Here is a tiny trained network, its code and every weight. The questions are about switching its units off for an input and a class, where a switched-off unit gives its printed mean instead of its output.

import numpy as np


def w(rows, s, z=0):
    codes = np.array(rows[::2]) - 128.0
    scale = np.full(codes.shape[1], s)
    scale[-1] = z or s
    return codes * scale


def f(y):
    return y / 2 * (1 + np.tanh(0.7978845608 * (y + 0.044715 * y**3)))


def log_softmax(a):
    a = a - a.max(-1, keepdims=True)
    return a - np.log(np.exp(a).sum(-1, keepdims=True))


def net(x, mask):
    res = np.array(x, float).reshape(1, 6) / 4 @ E
    y = f(res @ A[0][:, :-1].T + A[0][:, -1])
    res = res + np.where(mask, y, B[0][:, -1]) @ B[0][:, :-1]
    return log_softmax(res[-1] @ U[:, :-1].T + U[:, -1])


A, B = {}, {}
E = w([
[222,170,60,129,89,207],'x0',
[94,224,132,95,181,135],'x1',
[121,73,196,18,159,243],'x2',
[67,82,184,254,97,166],'x3',
[197,140,161,122,46,138],'x4',
[217,17,167,195,149,70],'x5',
],0.0092)
A[0] = w([
[2,158,139,144,172,126,167],'N1',
[224,177,100,144,110,151,213],'N2',
[183,32,133,100,172,108,85],'N3',
[135,192,75,28,132,177,119],'N4',
[29,123,104,180,195,107,253],'N5',
[208,77,185,77,131,101,54],'N6',
],0.0098,0.0048)
B[0] = w([
[111,181,211,170,179,95,233],'N1',
[137,119,187,188,127,103,235],'N2',
[69,51,131,174,254,39,203],'N3',
[182,185,118,56,221,176,254],'N4',
[156,167,138,174,166,44,243],'N5',
[77,186,159,106,67,61,189],'N6',
],0.0092,0.0098)
U = w([
[33,41,159,167,70,201,67],'0',
[133,154,132,48,158,228,2],'1',
[119,157,52,18,173,124,58],'2',
[82,74,191,220,132,79,213],'3',
[179,159,18,174,111,85,112],'4',
[38,255,135,58,139,49,125],'5',
],0.0098,0.0083)

Each question gives the input, the list of numbers given to net, and the class t.
The units are the neurons (one row each of A and B). Each row of codes is followed by its name. A weight is (code - 128) times the scale printed after its matrix; where a second scale follows, it is the last column's (A, B and U).
mask holds one flag per neuron, in row order. A switched-off neuron (its flag False) gives its mean, the last column of its row in B, instead of its output. The means were averaged over made-up inputs and are rounded, as every weight is.
A unit's drop is (log p(t) with every unit on - log p(t) with that unit switched off) / (log p(t) with every unit on - log p(t) with every unit switched off).
The circuit of an input: a set's keep is (log p(t) with only the set's units on - log p(t) with every unit switched off) / (log p(t) with every unit on - log p(t) with every unit switched off). Starting from all 6 units, units are removed one at a time, each time the one whose removal leaves the highest keep (on an exact tie, the one counted first), for as long as the keep stays at least 0.8.
circuit, biggest first: the units of the circuit, biggest drop first
most important unit: the unit with the biggest drop
k most important neurons: the k neurons with the biggest drops, biggest first
drop of u: that unit's drop, to one decimal
input [8,-8,1,0,0,-2], class 0: circuit, biggest first => N5; N2; N1
input [1,-3,-1,0,1,-3], class 2: circuit, biggest first => N1; N5
input [5,5,-4,8,5,-6], class 3: most important unit => N2
input [6,-2,8,5,-4,0], class 0: circuit, biggest first => N4; N5
input [3,7,-8,-7,-6,5], class 4: 2 most important neurons => N1; N6
input [2,-5,-2,-6,3,-2], class 2: circuit, biggest first => N5; N1
input [5,2,-1,-1,-7,-1], class 2: circuit, biggest first => N6; N4
input [3,-3,-2,-3,-5,-5], class 2: 3 most important neurons => N4; N6; N1
input [8,3,0,0,8,-3], class 1: circuit, biggest first => N4; N5
input [7,4,0,-8,7,-4], class 1: 2 most important neurons => N4; N2
input [6,0,-8,7,3,-7], class 3: 2 most important neurons => N2; N4
input [8,7,2,2,5,-1], class 1: drop of N5 => 0.0
input [4,-6,1,2,-5,-2], class 0: drop of N4 => 0.4
input [5,5,4,7,0,-4], class 1: most important unit => N6
input [3,3,2,-6,-2,-2], class 1: drop of N4 => 0.1
input [5,-6,6,-3,-7,-7], class 1: drop of N3 => 0.2
